[[132 137 141 126 124]
 [112 101 116 127 141]
 [120 131 156 123 132]]
->
[[112 101 116]
 [120 131 156]]

[[136 132 142 156]
 [129 127 115 117]
 [113 134 117 125]]
->
[[129 127 115]
 [113 134 117]]

[[147 102 129 130]
 [107 117 140 126]
 [131 137 114 107]
 [130 137 112 105]
 [101 130 110 107]]
->
[[107 117 140]
 [131 137 114]]

[[153 149 102 124]
 [155 125 127 122]
 [114 145 114 118]
 [102 146 124 126]
 [112 108 151 124]]
->
[[155 125 127]
 [114 145 114]]

[[129 110 133 122 151]
 [120 115 124 117 129]
 [130 121 131 132 129]
 [135 123 141 133 124]
 [121 131 119 140 100]]
->
[[120 115 124]
 [130 121 131]]

[[134 142 128 124]
 [124 126 145 129]
 [130 121 131 155]
 [127 123 135 134]
 [122 131 126 126]]
->
[[124 126 145]
 [130 121 131]]
---
[[144 130 121 141 131 133 127 134 127]
 [157 122 122 133 127 135 108 128 122]]
->
[[122 128 108 135 127 133 122 122 157]
 [127 134 127 133 131 141 121 130 144]]

[[136 135 150 107]
 [128 134 139 135]
 [146 141 121 134]
 [116 106 140 147]
 [130 120 141 114]
 [116 110 113 133]]
->
[[133 113 110 116]
 [114 141 120 130]
 [147 140 106 116]
 [134 121 141 146]
 [135 139 134 128]
 [107 150 135 136]]

[[129 112 143 138 117 123 128 139 125]
 [134 133 136 149 141 131 124 133 129]]
->
[[129 133 124 131 141 149 136 133 134]
 [125 139 128 123 117 138 143 112 129]]

[[146 135 104 108 139 110]
 [135 109 134 130 117 134]]
->
[[134 117 130 134 109 135]
 [110 139 108 104 135 146]]

[[120 110]
 [139 100]
 [132 103]]
->
[[103 132]
 [100 139]
 [110 120]]

[[128 105 145]
 [128 151 114]
 [131 126  98]]
->
[[ 98 126 131]
 [114 151 128]
 [145 105 128]]

[[127 132 130 144 140 135 112 138 131 132]
 [141 126 112 109 121 113 136 120 132 127]
 [153 125 122 129 118 118 126 122 128 137]
 [123 125 112 127 113 130 116 133 118 131]
 [139 123 127 121 122 113 129 128 133 129]
 [137 129 117 125 122 112 131 107 133 132]]
->
[[132 133 107 131 112 122 125 117 129 137]
 [129 133 128 129 113 122 121 127 123 139]
 [131 118 133 116 130 113 127 112 125 123]
 [137 128 122 126 118 118 129 122 125 153]
 [127 132 120 136 113 121 109 112 126 141]
 [132 131 138 112 135 140 144 130 132 127]]
---
[[132 127 130 123 140 125 136 139 133 122 141 143 114]
 [124 144 121 138 124 142 120 120 142 116 120 107 111]
 [125 125 125 121 135 138 131 152 154 132 121 118 129]
 [136 120 132 127 152 133 152 137 115 139 137 146 142]
 [130 136 112 138 139 121 103 130 133 136 138 139 144]]
->
[[124 144 121 138 124 142 120 120 142 116 120 107 111]
 [125 125 125 121 135 138 131 152 154 132 121 118 129]
 [130 136 112 138 139 121 103 130 133 136 138 139 144]
 [132 127 130 123 140 125 136 139 133 122 141 143 114]
 [136 120 132 127 152 133 152 137 115 139 137 146 142]]

[[120 106 112 120 134 122 119 128]
 [144 110 139 141 115 122 116 142]
 [141 120 121 132 127 135 115 146]
 [133 132 120 132 128 124 107 144]
 [117 113 126 125 132 120 122 123]
 [143 141 139 148 118 110 114 141]]
->
[[117 113 126 125 132 120 122 123]
 [120 106 112 120 134 122 119 128]
 [133 132 120 132 128 124 107 144]
 [141 120 121 132 127 135 115 146]
 [143 141 139 148 118 110 114 141]
 [144 110 139 141 115 122 116 142]]

[[134 119 143 135 116 125 117]
 [135 120 144 134 117 126 117]
 [114 134 125 122 129 123 132]
 [136 126 123 123 142 122 129]
 [122 149 118 121 124 155 136]
 [131 126 131 137 136 124 131]
 [127 136 131 124 124 137 125]
 [138 129 141 136 129 133 124]
 [130 143 122 121 131 148 134]]
->
[[114 134 125 122 129 123 132]
 [122 149 118 121 124 155 136]
 [127 136 131 124 124 137 125]
 [130 143 122 121 131 148 134]
 [131 126 131 137 136 124 131]
 [134 119 143 135 116 125 117]
 [135 120 144 134 117 126 117]
 [136 126 123 123 142 122 129]
 [138 129 141 136 129 133 124]]

[[141 124 106 150 133 121 139 126 120 119 111 128 138 129 131 145]
 [114 128 149 126 123 132 126 145 128 131 133 132 114 122 131 109]
 [136 121 137 113 132 137 117 127 141 124 131 129 127 120 123 106]]
->
[[114 128 149 126 123 132 126 145 128 131 133 132 114 122 131 109]
 [136 121 137 113 132 137 117 127 141 124 131 129 127 120 123 106]
 [141 124 106 150 133 121 139 126 120 119 111 128 138 129 131 145]]

[[108 130 143]
 [155 132 112]
 [109 134 144]
 [110 103 124]
 [103 119 138]
 [124 152 145]
 [105 112 133]
 [121 105 118]
 [123 104 115]
 [125 108 115]]
->
[[103 119 138]
 [105 112 133]
 [108 130 143]
 [109 134 144]
 [110 103 124]
 [121 105 118]
 [123 104 115]
 [124 152 145]
 [125 108 115]
 [155 132 112]]

[[128 130 113 126 130 126]
 [134 122 119 129 127 123]
 [102 127 118 128 130 127]
 [105 130 131 115 127 133]
 [138 133 147 119 126 133]]
->
[[102 127 118 128 130 127]
 [105 130 131 115 127 133]
 [128 130 113 126 130 126]
 [134 122 119 129 127 123]
 [138 133 147 119 126 133]]
---
[[131 123 121 114]
 [136 151 112 137]
 [126 111 135 111]
 [125 141 105 129]
 [138 114 134 131]]
->
[[136 151 112]
 [126 111 135]]

[[140 132 124]
 [132 128 110]
 [132 121 141]
 [137 151 126]]
->
[[132 128 110]
 [132 121 141]]

[[139 111 124]
 [126 117 119]
 [132 114 150]
 [118 141 114]
 [128 137 144]]
->
[[126 117 119]
 [132 114 150]]

[[113 139 119 153]
 [145 121 132 130]
 [140 124 117 121]]
->
[[145 121 132]
 [140 124 117]]

[[102 123 138]
 [124 121 121]
 [118 120 122]
 [111 126 101]
 [113 126 133]]
->
[[124 121 121]
 [118 120 122]]

[[123 110 123]
 [155 137 104]
 [105 105 128]
 [136 126 114]
 [135 108 113]]
->
[[155 137 104]
 [105 105 128]]
